Below is a small trained network, with its code and all its weights. Each question gives an input and a class and asks what happens when units are switched off, that is, made to give their printed mean instead of their output.

import numpy as np


def w(rows, s, z=0):
    codes = np.array(rows[::2]) - 128.0
    scale = np.full(codes.shape[1], s)
    scale[-1] = z or s
    return codes * scale


def norm(h):
    return h / np.sqrt((h * h).mean(-1, keepdims=True) + 1e-5)


def f(y):
    return y / 2 * (1 + np.tanh(0.7978845608 * (y + 0.044715 * y**3)))


def log_softmax(a):
    a = a - a.max(-1, keepdims=True)
    return a - np.log(np.exp(a).sum(-1, keepdims=True))


def net(x, mask):
    res = np.array(x, float).reshape(1, 7) / 4 @ E
    u = 0
    for l in range(3):
        y = f(norm(res) @ A[l][:, :-1].T + A[l][:, -1])
        res = res + np.where(mask[u : u + 14], y, B[l][:, -1]) @ B[l][:, :-1]
        u += 14
    return log_softmax(norm(res)[-1] @ U[:, :-1].T + U[:, -1])


A, B = {}, {}
E = w([
[141,36,97,172,151,71,175],'x0',
[137,148,106,129,141,128,42],'x1',
[84,4,141,94,84,67,122],'x2',
[157,84,168,159,157,138,156],'x3',
[188,88,188,78,149,205,104],'x4',
[111,164,214,151,150,160,212],'x5',
[189,64,74,72,73,157,175],'x6',
],0.0014)
A[0] = w([
[101,42,90,127,170,34,34,103],'0.n1',
[80,81,199,206,167,48,190,134],'0.n2',
[148,174,83,81,76,171,52,24],'0.n3',
[178,223,175,131,159,248,204,116],'0.n4',
[19,189,254,152,87,142,140,20],'0.n5',
[114,147,157,108,115,173,53,22],'0.n6',
[127,155,58,183,89,73,192,49],'0.n7',
[181,163,52,76,106,168,59,6],'0.n8',
[48,90,47,82,63,49,127,95],'0.n9',
[106,168,57,118,106,60,193,63],'0.n10',
[120,125,90,97,134,86,124,76],'0.n11',
[121,135,82,162,111,135,156,27],'0.n12',
[176,163,197,185,173,192,83,60],'0.n13',
[99,132,112,109,119,107,145,14],'0.n14',
],0.0031,0.002)
B[0] = w([
[50,88,143,227,59,68,87,227],'0.n1',
[156,167,77,96,57,161,37,249],'0.n2',
[69,148,76,118,127,225,81,122],'0.n3',
[79,88,134,189,136,62,35,228],'0.n4',
[40,228,212,15,116,57,215,166],'0.n5',
[133,141,75,144,160,140,130,92],'0.n6',
[164,198,42,59,243,114,163,140],'0.n7',
[4,167,96,92,89,212,104,120],'0.n8',
[138,109,188,230,161,141,86,241],'0.n9',
[161,136,117,184,193,125,158,145],'0.n10',
[147,136,136,197,120,144,137,113],'0.n11',
[155,195,127,88,120,95,160,79],'0.n12',
[148,146,184,199,213,136,81,144],'0.n13',
[151,210,107,83,134,169,107,71],'0.n14',
],0.0025,0.0014)
A[1] = w([
[114,189,174,62,74,106,198,106],'1.n1',
[173,30,114,53,71,172,184,49],'1.n2',
[194,154,208,167,224,177,65,26],'1.n3',
[51,128,2,87,28,105,208,147],'1.n4',
[164,227,138,69,182,206,184,102],'1.n5',
[199,189,6,159,156,78,229,52],'1.n6',
[194,41,144,45,101,180,143,2],'1.n7',
[106,161,50,36,58,242,59,7],'1.n8',
[115,150,44,54,66,248,58,17],'1.n9',
[106,95,216,85,91,165,14,166],'1.n10',
[192,28,147,121,59,168,185,51],'1.n11',
[76,180,181,13,142,98,164,83],'1.n12',
[209,48,152,101,82,134,196,50],'1.n13',
[188,209,90,87,204,215,220,201],'1.n14',
],0.0034,0.0022)
B[1] = w([
[15,216,190,100,130,108,162,135],'1.n1',
[222,91,252,136,102,181,215,149],'1.n2',
[252,179,204,179,220,213,80,139],'1.n3',
[200,117,159,185,245,165,24,206],'1.n4',
[65,69,152,176,106,64,111,132],'1.n5',
[132,123,16,28,253,104,162,157],'1.n6',
[161,71,152,116,103,77,169,119],'1.n7',
[77,127,57,146,76,202,38,137],'1.n8',
[82,181,63,99,104,229,73,139],'1.n9',
[141,123,38,196,184,69,193,255],'1.n10',
[172,85,136,23,2,169,209,164],'1.n11',
[55,205,156,139,116,84,217,137],'1.n12',
[145,77,129,71,78,192,115,145],'1.n13',
[131,44,64,190,127,36,53,165],'1.n14',
],0.0028,0.0019)
A[2] = w([
[132,191,88,181,140,94,68,92],'2.n1',
[223,141,227,174,212,164,144,134],'2.n2',
[135,194,27,99,208,128,101,54],'2.n3',
[222,79,79,112,140,183,106,102],'2.n4',
[210,56,178,46,32,134,232,17],'2.n5',
[25,249,214,34,69,86,230,58],'2.n6',
[43,217,165,81,96,121,174,42],'2.n7',
[113,163,16,58,227,92,207,79],'2.n8',
[172,85,62,198,98,148,62,113],'2.n9',
[74,178,61,223,189,116,90,187],'2.n10',
[193,103,44,153,131,188,46,67],'2.n11',
[54,141,40,91,65,254,48,2],'2.n12',
[228,33,185,21,10,187,252,9],'2.n13',
[82,151,44,84,54,240,45,13],'2.n14',
],0.0037,0.0023)
B[2] = w([
[79,99,168,103,114,134,163,169],'2.n1',
[217,209,127,89,169,226,88,166],'2.n2',
[168,72,157,59,175,109,229,149],'2.n3',
[39,184,214,112,77,128,177,162],'2.n4',
[168,97,202,53,30,205,204,178],'2.n5',
[38,216,210,199,189,59,231,178],'2.n6',
[81,177,223,151,178,97,239,133],'2.n7',
[195,101,59,2,219,102,200,142],'2.n8',
[61,156,129,110,82,83,106,192],'2.n9',
[171,98,119,88,80,173,155,251],'2.n10',
[68,197,151,135,127,110,152,172],'2.n11',
[116,202,79,28,59,181,94,142],'2.n12',
[193,32,250,66,27,227,207,211],'2.n13',
[91,220,74,32,102,180,90,138],'2.n14',
],0.0038,0.0034)
U = w([
[177,57,11,37,234,29,219,55],'0',
[42,220,18,30,30,231,22,174],'1',
[40,226,209,195,212,36,220,194],'2',
[241,232,211,185,233,236,53,1],'3',
[40,28,38,228,49,3,37,50],'4',
[212,39,219,38,20,227,209,241],'5',
],0.0047,0.0016)

Each question gives the input, the list of numbers given to net, and the class t.
The units are the neurons (one row each of A and B). Each row of codes is followed by its name. A weight is (code - 128) times the scale printed after its matrix; where a second scale follows, it is the last column's (A, B and U).
mask holds one flag per neuron, layer by layer. A switched-off neuron (its flag False) gives its mean, the last column of its row in B, instead of its output. The means were averaged over made-up inputs and are rounded, as every weight is.
A unit's drop is (log p(t) with every unit on - log p(t) with that unit switched off) / (log p(t) with every unit on - log p(t) with every unit switched off).
The circuit of an input: a set's keep is (log p(t) with only the set's units on - log p(t) with every unit switched off) / (log p(t) with every unit on - log p(t) with every unit switched off). Starting from the 12 units with the biggest drops (on a tie, the unit counted first), units are removed one at a time, each time the one whose removal leaves the highest keep (on an exact tie, the one counted first), for as long as the keep stays at least 0.8.
circuit, biggest first: the units of the circuit, biggest drop first
unit that matters most: the unit with the biggest drop
k most important neurons: the k neurons with the biggest drops, biggest first
k most important neurons of layer l: the k neurons of layer l with the biggest drops, biggest first
drop of u: that unit's drop, to one decimal
input [6,7,5,0,0,-7,4], class 4: circuit, biggest first => 0.n1; 2.n13
input [1,-1,-4,2,-8,6,-2], class 0: unit that matters most => 1.n6
input [-6,-1,1,3,6,8,-7], class 2: circuit, biggest first => 0.n5; 2.n6
input [-5,0,5,1,-7,-7,4], class 4: 2 most important neurons => 0.n9; 0.n1
input [4,5,-4,-6,-5,-2,2], class 0: 2 most important neurons => 1.n6; 0.n2
input [-4,0,-3,-2,-6,2,7], class 0: 3 most important neurons of layer 0 => 0.n2; 0.n10; 0.n7
input [-3,5,4,3,5,1,-7], class 3: 2 most important neurons => 0.n13; 1.n3
input [-4,-7,-3,1,-8,-1,-1], class 0: 2 most important neurons of layer 0 => 0.n7; 0.n10
input [-7,-3,6,-7,4,-2,6], class 1: 3 most important neurons => 1.n8; 1.n9; 0.n3
input [-4,-6,7,3,-6,0,0], class 2: 3 most important neurons of layer 2 => 2.n6; 2.n13; 2.n10
input [7,2,0,7,-8,5,2], class 0: 2 most important neurons => 1.n6; 0.n7
input [8,3,5,-4,-1,-2,3], class 4: 3 most important neurons => 0.n1; 0.n9; 2.n13
input [4,6,-3,5,2,-7,-7], class 4: 2 most important neurons => 0.n1; 1.n4
input [7,-2,3,-7,-7,4,5], class 0: 2 most important neurons => 0.n7; 1.n6
input [5,8,-3,0,0,-1,3], class 1: unit that matters most => 0.n8
input [1,2,-1,7,2,-4,-5], class 3: 2 most important neurons of layer 0 => 0.n13; 0.n4
input [4,-7,4,-4,0,7,-2], class 2: 4 most important neurons => 0.n5; 1.n1; 2.n6; 1.n12
input [-4,-3,5,-3,-2,-6,-8], class 4: drop of 2.n6 => 0.1
input [-7,3,1,-6,6,-2,4], class 1: drop of 2.n6 => 0.0
input [-5,-7,1,3,3,7,-3], class 2: drop of 0.n5 => 0.3
input [6,-8,-4,-4,5,-3,-8], class 3: most important neuron => 1.n3
